Below are the code and all the weights of a small trained network. Each question names an input and a target symbol and asks about switching units off, where a switched-off unit gives its printed mean instead of its output.

import numpy as np


def w(rows, s, z=0):
    codes = np.array(rows[::2]) - 128.0
    scale = np.full(codes.shape[1], s)
    scale[-1] = z or s
    return codes * scale


def f(y):
    return y / 2 * (1 + np.tanh(0.7978845608 * (y + 0.044715 * y**3)))


def softmax(a):
    e = np.exp(a - a.max(-1, keepdims=True))
    return e / e.sum(-1, keepdims=True)


def log_softmax(a):
    a = a - a.max(-1, keepdims=True)
    return a - np.log(np.exp(a).sum(-1, keepdims=True))


def net(x, mask):
    ids = ['αβεζηθμξπστψω'.index(c) for c in x.split()]
    T = len(ids)
    res = E[ids] + P[:T]
    r = res
    for j in range(3):
        rows = slice(4 * j, 4 * j + 4)
        q, k, v = (r @ M[0][rows].T for M in (Q, K, V))
        z = softmax(np.where(np.tri(T) > 0, q @ k.T / 4**0.5, -1e9)) @ v
        o = O[0][rows]
        res = res + np.where(mask[j], z, o[:, -1]) @ o[:, :-1]
    y = f(res @ A[0][:, :-1].T + A[0][:, -1])
    res = res + np.where(mask[3:19], y, B[0][:, -1]) @ B[0][:, :-1]
    return log_softmax(res[-1] @ U[:, :-1].T + U[:, -1])


Q, K, V, O, A, B = {}, {}, {}, {}, {}, {}
E = w([
[45,91,143,65,63,45,211,203,37,199],'α',
[118,89,109,167,175,121,69,88,188,156],'β',
[192,154,201,115,54,93,88,169,151,189],'ε',
[151,186,93,213,65,88,106,197,169,208],'ζ',
[167,57,157,213,100,240,143,103,84,79],'η',
[33,188,118,117,41,40,71,126,68,35],'θ',
[54,206,72,243,135,169,73,166,54,193],'μ',
[195,40,151,188,179,113,101,58,70,135],'ξ',
[50,16,36,129,107,208,166,132,207,187],'π',
[79,141,21,203,156,198,150,48,143,87],'σ',
[190,241,132,158,142,192,18,75,150,204],'τ',
[194,129,204,2,183,208,234,62,205,151],'ψ',
[192,107,100,33,113,59,121,155,97,32],'ω',
],0.0079)
P = w([
[144,123,160,114,154,134,85,139,148,207],'0',
[118,182,253,152,128,127,140,85,154,202],'1',
[131,164,199,136,115,146,120,130,165,181],'2',
[167,125,136,160,80,136,93,164,119,162],'3',
[122,124,118,153,69,142,114,161,149,152],'4',
[135,126,112,170,17,122,173,154,166,153],'5',
[117,138,159,150,53,99,160,125,147,153],'6',
[119,136,143,140,46,93,162,142,157,160],'7',
],0.0043)
Q[0] = w([
[157,148,97,237,115,107,39,171,91,50],'head 0',
[84,34,57,112,249,156,137,55,60,2],'head 0',
[134,242,186,215,53,115,48,121,171,69],'head 0',
[182,46,137,28,224,198,203,12,173,19],'head 0',
[98,226,134,116,73,107,110,191,117,207],'head 1',
[95,216,189,67,103,100,218,148,154,169],'head 1',
[165,223,65,187,68,73,107,229,97,191],'head 1',
[212,169,33,189,125,77,15,185,26,66],'head 1',
[135,224,172,246,70,167,39,179,102,223],'head 2',
[145,27,65,64,212,181,118,37,182,29],'head 2',
[72,118,66,198,111,95,21,190,44,216],'head 2',
[212,59,171,30,237,142,215,67,137,42],'head 2',
],0.0049)
K[0] = w([
[114,176,173,56,207,145,56,40,41,41],'head 0',
[232,138,206,214,241,233,76,33,216,223],'head 0',
[67,228,106,109,71,62,56,38,34,49],'head 0',
[196,204,133,206,215,160,86,183,254,213],'head 0',
[121,189,98,196,66,42,59,216,82,211],'head 1',
[60,52,50,128,55,69,120,216,72,103],'head 1',
[189,213,176,219,75,75,81,163,75,208],'head 1',
[153,198,225,175,177,137,108,72,123,216],'head 1',
[52,199,108,38,91,20,127,195,39,117],'head 2',
[195,179,136,146,209,233,102,29,229,77],'head 2',
[56,193,198,58,147,46,170,179,139,206],'head 2',
[183,57,67,206,182,225,98,25,188,127],'head 2',
],0.0052)
V[0] = w([
[211,73,117,86,209,197,189,35,251,208],'head 0',
[131,106,209,89,180,142,221,178,48,189],'head 0',
[225,39,168,155,237,211,71,113,111,178],'head 0',
[169,200,86,91,100,91,2,165,205,39],'head 0',
[74,141,158,101,97,184,231,111,215,218],'head 1',
[170,151,120,216,161,232,81,89,185,116],'head 1',
[64,87,141,203,115,204,223,146,69,142],'head 1',
[191,74,210,21,209,181,208,67,146,92],'head 1',
[210,196,91,192,189,45,24,62,209,203],'head 2',
[163,148,209,61,188,221,177,9,208,100],'head 2',
[70,228,52,197,205,115,51,64,138,186],'head 2',
[30,79,55,203,134,165,112,175,61,203],'head 2',
],0.0052)
O[0] = w([
[213,143,2,71,145,129,123,151,198,165,153],'head 0',
[221,142,116,179,135,54,201,231,33,198,210],'head 0',
[226,141,58,63,111,175,117,61,51,253,90],'head 0',
[116,118,200,59,26,191,35,55,210,39,57],'head 0',
[49,143,90,123,248,119,152,106,192,22,253],'head 1',
[47,221,212,73,112,184,195,95,39,102,95],'head 1',
[84,85,163,208,224,170,217,135,45,96,141],'head 1',
[223,74,135,51,147,29,200,167,114,32,142],'head 1',
[231,101,31,106,171,54,28,8,197,177,102],'head 2',
[213,98,114,169,200,206,94,157,159,17,160],'head 2',
[70,83,53,155,222,47,56,18,83,150,75],'head 2',
[67,172,87,150,203,98,214,65,13,218,117],'head 2',
],0.0047,0.0033)
A[0] = w([
[127,147,222,88,142,91,149,118,178,2,148],'neuron 0',
[78,79,202,238,85,129,194,152,44,131,229],'neuron 1',
[167,184,208,50,126,194,174,184,203,64,152],'neuron 2',
[144,127,36,187,209,205,71,20,173,64,228],'neuron 3',
[199,190,44,125,159,47,141,93,191,225,129],'neuron 4',
[205,49,67,201,192,137,120,190,168,50,217],'neuron 5',
[182,231,207,61,118,202,127,146,70,222,191],'neuron 6',
[155,185,99,58,87,99,177,197,152,217,203],'neuron 7',
[146,204,236,92,78,188,95,166,193,187,244],'neuron 8',
[153,135,60,155,180,189,154,110,42,86,251],'neuron 9',
[88,217,217,194,146,176,141,196,145,129,108],'neuron 10',
[179,204,139,125,204,207,101,20,119,142,80],'neuron 11',
[37,33,119,184,118,184,201,156,143,153,206],'neuron 12',
[196,200,147,9,128,119,183,162,159,34,2],'neuron 13',
[135,242,59,211,190,214,89,86,171,60,162],'neuron 14',
[183,174,152,52,95,218,75,46,242,139,154],'neuron 15',
],0.0051,0.0029)
B[0] = w([
[59,109,75,76,233,180,88,48,159,139,175],'neuron 0',
[152,142,146,45,147,146,75,53,89,55,254],'neuron 1',
[31,166,126,121,130,158,62,183,74,122,213],'neuron 2',
[138,96,77,232,161,122,165,125,116,3,192],'neuron 3',
[143,143,17,131,130,39,146,51,212,221,189],'neuron 4',
[158,50,138,192,194,157,177,225,173,143,217],'neuron 5',
[218,184,212,132,28,67,175,194,36,213,175],'neuron 6',
[63,184,80,66,28,57,186,199,174,215,209],'neuron 7',
[118,51,183,151,44,138,68,238,118,72,196],'neuron 8',
[133,195,193,161,223,214,190,115,94,120,168],'neuron 9',
[39,59,183,43,147,99,128,143,102,54,187],'neuron 10',
[163,194,70,194,152,33,98,54,11,33,158],'neuron 11',
[151,142,74,81,169,182,130,136,148,43,199],'neuron 12',
[1,209,45,41,143,121,104,90,92,181,192],'neuron 13',
[72,166,179,234,82,142,210,226,83,24,160],'neuron 14',
[130,74,82,104,31,145,18,97,72,48,206],'neuron 15',
],0.0046,0.0069)
U = w([
[52,235,217,54,95,41,245,237,42,146,79],'α',
[122,62,53,63,199,40,99,9,144,104,77],'β',
[218,24,162,4,29,71,46,161,204,190,31],'ε',
[76,214,46,143,72,57,133,83,241,253,127],'ζ',
[226,166,224,88,174,232,165,73,40,123,86],'η',
[36,65,214,75,153,185,9,60,146,3,172],'θ',
[31,247,85,178,221,169,125,116,41,196,3],'μ',
[241,58,205,81,223,45,177,11,66,191,205],'ξ',
[15,142,5,35,217,219,152,156,229,164,132],'π',
[75,184,96,202,163,173,198,79,130,31,17],'σ',
[225,187,54,166,75,105,116,97,72,30,112],'τ',
[216,25,189,232,223,107,206,225,242,49,214],'ψ',
[178,83,150,191,29,221,79,199,145,134,220],'ω',
],0.0043,0.0035)

Each question gives the input, a string of symbols that net reads in full, and the target symbol t.
The units are the heads (4 rows each of Q, K, V and O) and the neurons (one row each of A and B). Each row of codes is followed by its name. A weight is (code - 128) times the scale printed after its matrix; where a second scale follows, it is the last column's (O, A, B and U).
mask holds one flag per unit, heads first, then neurons. A switched-off unit (its flag False) gives its mean, the last column of its rows in O or B, instead of its output. The means were averaged over made-up inputs and are rounded, as every weight is.
A unit's drop is (log p(t) with every unit on - log p(t) with that unit switched off) / (log p(t) with every unit on - log p(t) with every unit switched off).
The circuit of an input: a set's keep is (log p(t) with only the set's units on - log p(t) with every unit switched off) / (log p(t) with every unit on - log p(t) with every unit switched off). Starting from the 12 units with the biggest drops (on a tie, the unit counted first), units are removed one at a time, each time the one whose removal leaves the highest keep (on an exact tie, the one counted first), for as long as the keep stays at least 0.8.
units of the circuit, in order: the units of the circuit, biggest drop first
top k neurons: the k neurons with the biggest drops, biggest first
heads that matter: for each layer, one digit per head in row order, 1 if its drop is at least 0.15 and else 0, layers parted by /
input ψ ψ τ ψ ω α α ψ, target ψ: units of the circuit, in order => (head 2; neuron 5)
input α ψ θ ψ π η ψ ζ, target θ: units of the circuit, in order => (head 0; neuron 10; neuron 6)
input ζ μ β ξ, target ξ: heads that matter => 001
input ζ θ ψ ζ ψ ε, target θ: heads that matter => 100
input ξ ξ ψ, target ζ: top 2 neurons => (neuron 4; neuron 7)
input ψ ζ ψ, target π: units of the circuit, in order => (head 1; neuron 13; neuron 0)
input ψ ψ ξ, target ψ: units of the circuit, in order => (head 2; neuron 5)
input α ζ ω η ε η ζ ψ, target α: units of the circuit, in order => (head 2; neuron 6)
input σ ψ ψ ζ β ζ ζ ψ, target θ: units of the circuit, in order => (head 0; neuron 15; neuron 2)
input ω θ ψ α θ β, target θ: units of the circuit, in order => (head 0)
input π β ξ η ψ μ, target μ: units of the circuit, in order => (head 2; head 1)
input ψ ψ μ, target μ: heads that matter => 111
input ζ ψ ψ, target θ: units of the circuit, in order => (head 2; neuron 15; neuron 2)
input ψ ε θ, target θ: heads that matter => 100
input ξ θ ζ, target θ: units of the circuit, in order => (head 0; neuron 10)
input ψ σ ζ θ θ η, target θ: heads that matter => 110
input σ ψ ψ θ ψ μ, target θ: units of the circuit, in order => (head 0; neuron 10)
input α ψ ψ, target ψ: heads that matter => 111
input ψ ψ τ ζ τ, target τ: heads that matter => 101
input ω ζ ω, target ε: heads that matter => 011
input α β η, target η: top neuron => (neuron 9)
input θ ψ ψ, target ω: top 2 neurons => (neuron 15; neuron 8)
input η ψ ω τ, target ω: heads that matter => 001
input ψ ψ ψ β, target ψ: heads that matter => 001
input β α ψ α τ ξ ψ η, target ψ: heads that matter => 000
input α ξ ξ η τ, target α: heads that matter => 001
